Below are the code and all the weights of a small trained network. Each question names an input and a class and asks about switching units off, where a switched-off unit gives its printed mean instead of its output.

import numpy as np


def w(rows, s, z=0):
    codes = np.array(rows[::2]) - 128.0
    scale = np.full(codes.shape[1], s)
    scale[-1] = z or s
    return codes * scale


def f(y):
    return np.maximum(y, 0)


def log_softmax(a):
    a = a - a.max(-1, keepdims=True)
    return a - np.log(np.exp(a).sum(-1, keepdims=True))


def net(x, mask):
    res = np.array(x, float).reshape(1, 5) / 4 @ E
    y = f(res @ A[0][:, :-1].T + A[0][:, -1])
    res = res + np.where(mask, y, B[0][:, -1]) @ B[0][:, :-1]
    return log_softmax(res[-1] @ U[:, :-1].T + U[:, -1])


A, B = {}, {}
E = w([
[128,130,126,127,128,128,127,130,124,129],'x0',
[145,116,178,118,86,189,188,1,118,108],'x1',
[99,128,186,153,38,79,104,141,128,237],'x2',
[99,151,93,193,29,66,91,139,122,17],'x3',
[65,84,236,212,177,113,166,155,123,102],'x4',
],0.0045)
A[0] = w([
[136,145,66,87,100,141,108,115,123,149,40],'n0',
[148,137,48,87,97,124,111,155,137,143,193],'n1',
[103,127,215,192,175,127,123,138,128,98,20],'n2',
[146,136,160,118,81,163,130,26,122,86,51],'n3',
[160,149,41,87,95,145,100,107,124,164,18],'n4',
[130,128,159,151,66,98,104,134,133,212,36],'n5',
[144,137,102,126,158,99,86,203,131,164,86],'n6',
[137,135,148,103,177,134,141,123,112,168,2],'n7',
[109,118,147,142,73,106,115,173,127,215,93],'n8',
[137,139,108,153,63,104,116,122,135,53,26],'n9',
[145,123,63,103,254,151,120,139,133,16,37],'n10',
[107,142,99,168,65,75,105,168,120,35,77],'n11',
[112,138,64,144,164,90,92,249,126,113,86],'n12',
[140,131,134,98,242,142,132,129,133,224,49],'n13',
[105,122,172,176,172,110,121,194,128,114,152],'n14',
],0.012,0.0053)
B[0] = w([
[115,98,146,128,143,92,168,172,130,113,172],'n0',
[129,145,141,151,215,78,85,142,113,116,254],'n1',
[132,86,124,96,148,66,183,184,127,110,181],'n2',
[122,113,123,128,149,130,164,32,138,157,182],'n3',
[115,82,151,130,151,80,183,184,128,97,194],'n4',
[128,169,100,119,48,123,145,143,126,76,186],'n5',
[136,110,140,118,124,147,166,56,128,150,195],'n6',
[133,98,122,114,124,182,119,151,146,145,147],'n7',
[135,177,120,126,57,122,115,127,124,102,208],'n8',
[136,102,124,107,127,200,124,174,139,151,181],'n9',
[126,194,127,128,5,91,123,147,120,104,216],'n10',
[132,95,122,120,126,202,96,189,135,170,240],'n11',
[121,108,135,122,132,153,180,19,140,142,234],'n12',
[120,80,110,139,122,213,94,180,141,151,223],'n13',
[137,141,129,137,204,74,102,134,117,113,222],'n14',
],0.022,0.0061)
U = w([
[136,82,102,108,115,220,76,192,161,178,88],'0',
[129,230,105,128,16,93,123,133,113,80,90],'1',
[134,148,138,163,163,112,85,117,115,132,250],'2',
[115,89,160,127,192,51,173,173,118,91,87],'3',
[121,118,143,129,143,143,177,3,147,168,92],'4',
],0.0069,0.014)

Each question gives the input, the list of numbers given to net, and the class t.
The units are the neurons (one row each of A and B). Each row of codes is followed by its name. A weight is (code - 128) times the scale printed after its matrix; where a second scale follows, it is the last column's (A, B and U).
mask holds one flag per neuron, in row order. A switched-off neuron (its flag False) gives its mean, the last column of its row in B, instead of its output. The means were averaged over made-up inputs and are rounded, as every weight is.
A unit's drop is (log p(t) with every unit on - log p(t) with that unit switched off) / (log p(t) with every unit on - log p(t) with every unit switched off).
The circuit of an input: a set's keep is (log p(t) with only the set's units on - log p(t) with every unit switched off) / (log p(t) with every unit on - log p(t) with every unit switched off). Starting from the 12 units with the biggest drops (on a tie, the unit counted first), units are removed one at a time, each time the one whose removal leaves the highest keep (on an exact tie, the one counted first), for as long as the keep stays at least 0.8.
units of the circuit, in order: the units of the circuit, biggest drop first
most important unit: the unit with the biggest drop
k most important neurons: the k neurons with the biggest drops, biggest first
drop of u: that unit's drop, to one decimal
input [-5,-1,1,-8,-3], class 0: most important unit	n13
input [-5,-8,-6,7,6], class 4: 2 most important neurons	(n12 n13)
input [2,-5,-4,-3,1], class 4: 2 most important neurons	(n12 n6)
input [-6,-7,0,-1,6], class 4: 4 most important neurons	(n12 n6 n1 n4)
input [7,-2,8,3,-4], class 1: 2 most important neurons	(n5 n8)
input [-5,1,4,7,-8], class 3: 2 most important neurons	(n4 n1)
input [4,3,3,-1,-7], class 3: units of the circuit, in order	(n4 n0)
input [-1,3,-7,6,-5], class 1: 3 most important neurons	(n10 n13 n14)
input [0,6,-2,5,-2], class 4: 2 most important neurons	(n3 n13)
input [-4,0,1,8,6], class 0: 2 most important neurons	(n11 n9)
input [1,-7,-4,-6,6], class 4: 3 most important neurons	(n12 n6 n11)
input [1,8,-4,-2,-8], class 3: 2 most important neurons	(n4 n12)
input [2,-8,-4,3,7], class 4: 3 most important neurons	(n12 n6 n1)
input [-2,4,-2,3,-1], class 4: most important unit	n3
input [5,4,6,6,4], class 0: 3 most important neurons	(n11 n10 n9)
input [-8,-1,8,2,-6], class 1: 2 most important neurons	(n5 n8)
input [-2,5,5,-4,4], class 1: units of the circuit, in order	(n1 n11 n5)
input [-3,6,3,4,-7], class 3: units of the circuit, in order	(n4 n0)
input [-1,-7,6,0,6], class 4: drop of n10	0.5
input [-7,8,-6,7,-5], class 4: drop of n8	0.1
input [-7,-4,3,1,8], class 3: units of the circuit, in order	(n2)
input [-7,-4,-4,3,-8], class 3: drop of n4	0.6
